Below are the code and all the weights of a small trained network. Each question names an input and a class and asks about switching units off, where a switched-off unit gives its printed mean instead of its output.

import numpy as np


def w(rows, s, z=0):
    codes = np.array(rows[::2]) - 128.0
    scale = np.full(codes.shape[1], s)
    scale[-1] = z or s
    return codes * scale


def f(y):
    return y / 2 * (1 + np.tanh(0.7978845608 * (y + 0.044715 * y**3)))


def log_softmax(a):
    a = a - a.max(-1, keepdims=True)
    return a - np.log(np.exp(a).sum(-1, keepdims=True))


def net(x, mask):
    res = np.array(x, float).reshape(1, 3) / 4 @ E
    y = f(res @ A[0][:, :-1].T + A[0][:, -1])
    res = res + np.where(mask, y, B[0][:, -1]) @ B[0][:, :-1]
    return log_softmax(res[-1] @ U[:, :-1].T + U[:, -1])


A, B = {}, {}
E = w([
[148,91,157,151,255,154,56,121,197],'x0',
[168,235,148,14,141,182,106,117,128],'x1',
[84,154,236,131,142,142,175,7,132],'x2',
],0.0093)
A[0] = w([
[94,173,223,108,175,189,129,2,167,1],'neuron 0',
[96,125,131,134,119,123,142,124,130,128],'neuron 1',
[214,150,89,72,163,185,42,168,195,135],'neuron 2',
[93,20,98,238,159,69,94,178,178,39],'neuron 3',
[74,164,243,104,190,220,138,27,182,220],'neuron 4',
[38,139,156,168,76,80,197,87,93,132],'neuron 5',
[58,102,167,189,88,81,193,77,90,143],'neuron 6',
[142,241,163,12,98,189,130,95,100,30],'neuron 7',
[243,152,118,100,163,208,44,169,154,132],'neuron 8',
[108,51,101,203,144,41,107,151,150,186],'neuron 9',
[164,197,167,52,104,194,169,98,72,19],'neuron 10',
[34,94,155,167,87,64,199,68,106,149],'neuron 11',
[165,86,20,122,91,70,111,229,90,189],'neuron 12',
[68,102,165,169,93,72,183,77,87,136],'neuron 13',
[107,120,194,140,173,187,116,76,168,128],'neuron 14',
[116,56,161,189,177,116,116,134,188,113],'neuron 15',
[147,228,162,26,117,203,153,102,77,201],'neuron 16',
[130,200,60,59,31,81,175,166,9,91],'neuron 17',
[54,114,169,182,79,77,195,76,97,143],'neuron 18',
],0.0053,0.0074)
B[0] = w([
[153,85,205,166,141,152,193,24,171,167],'neuron 0',
[145,145,127,115,117,124,119,135,109,132],'neuron 1',
[217,168,143,59,200,71,90,80,166,190],'neuron 2',
[168,70,230,166,136,180,196,2,208,180],'neuron 3',
[34,120,46,178,62,153,148,250,63,254],'neuron 4',
[151,165,87,88,149,100,61,146,106,185],'neuron 5',
[166,168,72,71,159,87,74,158,102,195],'neuron 6',
[40,86,103,215,29,192,225,203,88,165],'neuron 7',
[211,156,135,68,211,76,80,100,179,185],'neuron 8',
[78,112,102,178,84,151,168,170,89,216],'neuron 9',
[48,113,56,167,77,149,182,209,78,144],'neuron 10',
[172,163,58,86,171,89,62,162,92,201],'neuron 11',
[95,49,175,217,82,195,214,69,168,230],'neuron 12',
[167,171,59,81,174,91,60,174,112,183],'neuron 13',
[95,103,127,173,88,167,172,134,126,170],'neuron 14',
[73,88,122,185,68,178,193,135,126,168],'neuron 15',
[180,83,205,147,136,154,166,40,196,219],'neuron 16',
[76,48,203,237,71,208,235,70,160,189],'neuron 17',
[173,183,63,89,156,88,61,152,105,195],'neuron 18',
],0.0052,0.0094)
U = w([
[51,115,81,154,87,153,146,197,62,66],'0',
[149,102,221,138,129,158,149,31,211,120],'1',
[208,197,79,2,187,23,32,151,107,253],'2',
],0.0081,0.00052)

Each question gives the input, the list of numbers given to net, and the class t.
The units are the neurons (one row each of A and B). Each row of codes is followed by its name. A weight is (code - 128) times the scale printed after its matrix; where a second scale follows, it is the last column's (A, B and U).
mask holds one flag per neuron, in row order. A switched-off neuron (its flag False) gives its mean, the last column of its row in B, instead of its output. The means were averaged over made-up inputs and are rounded, as every weight is.
A unit's drop is (log p(t) with every unit on - log p(t) with that unit switched off) / (log p(t) with every unit on - log p(t) with every unit switched off).
The circuit of an input: a set's keep is (log p(t) with only the set's units on - log p(t) with every unit switched off) / (log p(t) with every unit on - log p(t) with every unit switched off). Starting from the 12 units with the biggest drops (on a tie, the unit counted first), units are removed one at a time, each time the one whose removal leaves the highest keep (on an exact tie, the one counted first), for as long as the keep stays at least 0.8.
circuit, biggest first: the units of the circuit, biggest drop first
k most important neurons: the k neurons with the biggest drops, biggest first
drop of u: that unit's drop, to one decimal
input [-5,1,-1], class 1: circuit, biggest first : [neuron 4]
input [2,1,-5], class 2: 4 most important neurons : [neuron 17; neuron 16; neuron 3; neuron 2]
input [2,2,-1], class 2: 2 most important neurons : [neuron 17; neuron 12]
input [-1,7,4], class 0: 4 most important neurons : [neuron 4; neuron 7; neuron 10; neuron 3]
input [-4,4,4], class 0: 3 most important neurons : [neuron 4; neuron 7; neuron 10]
input [-1,6,6], class 0: 2 most important neurons : [neuron 4; neuron 7]
input [6,-4,-4], class 1: 2 most important neurons : [neuron 3; neuron 4]
input [0,2,-4], class 1: circuit, biggest first : [neuron 11; neuron 4]
input [3,-8,-5], class 1: 3 most important neurons : [neuron 3; neuron 4; neuron 12]
input [7,4,0], class 2: drop of neuron 8 : 0.2
input [-3,3,6], class 0: drop of neuron 4 : 0.4
input [-1,7,-3], class 1: drop of neuron 9 : 0.0
input [7,-6,6], class 0: drop of neuron 4 : 0.3
input [-1,7,2], class 0: circuit, biggest first : [neuron 7]
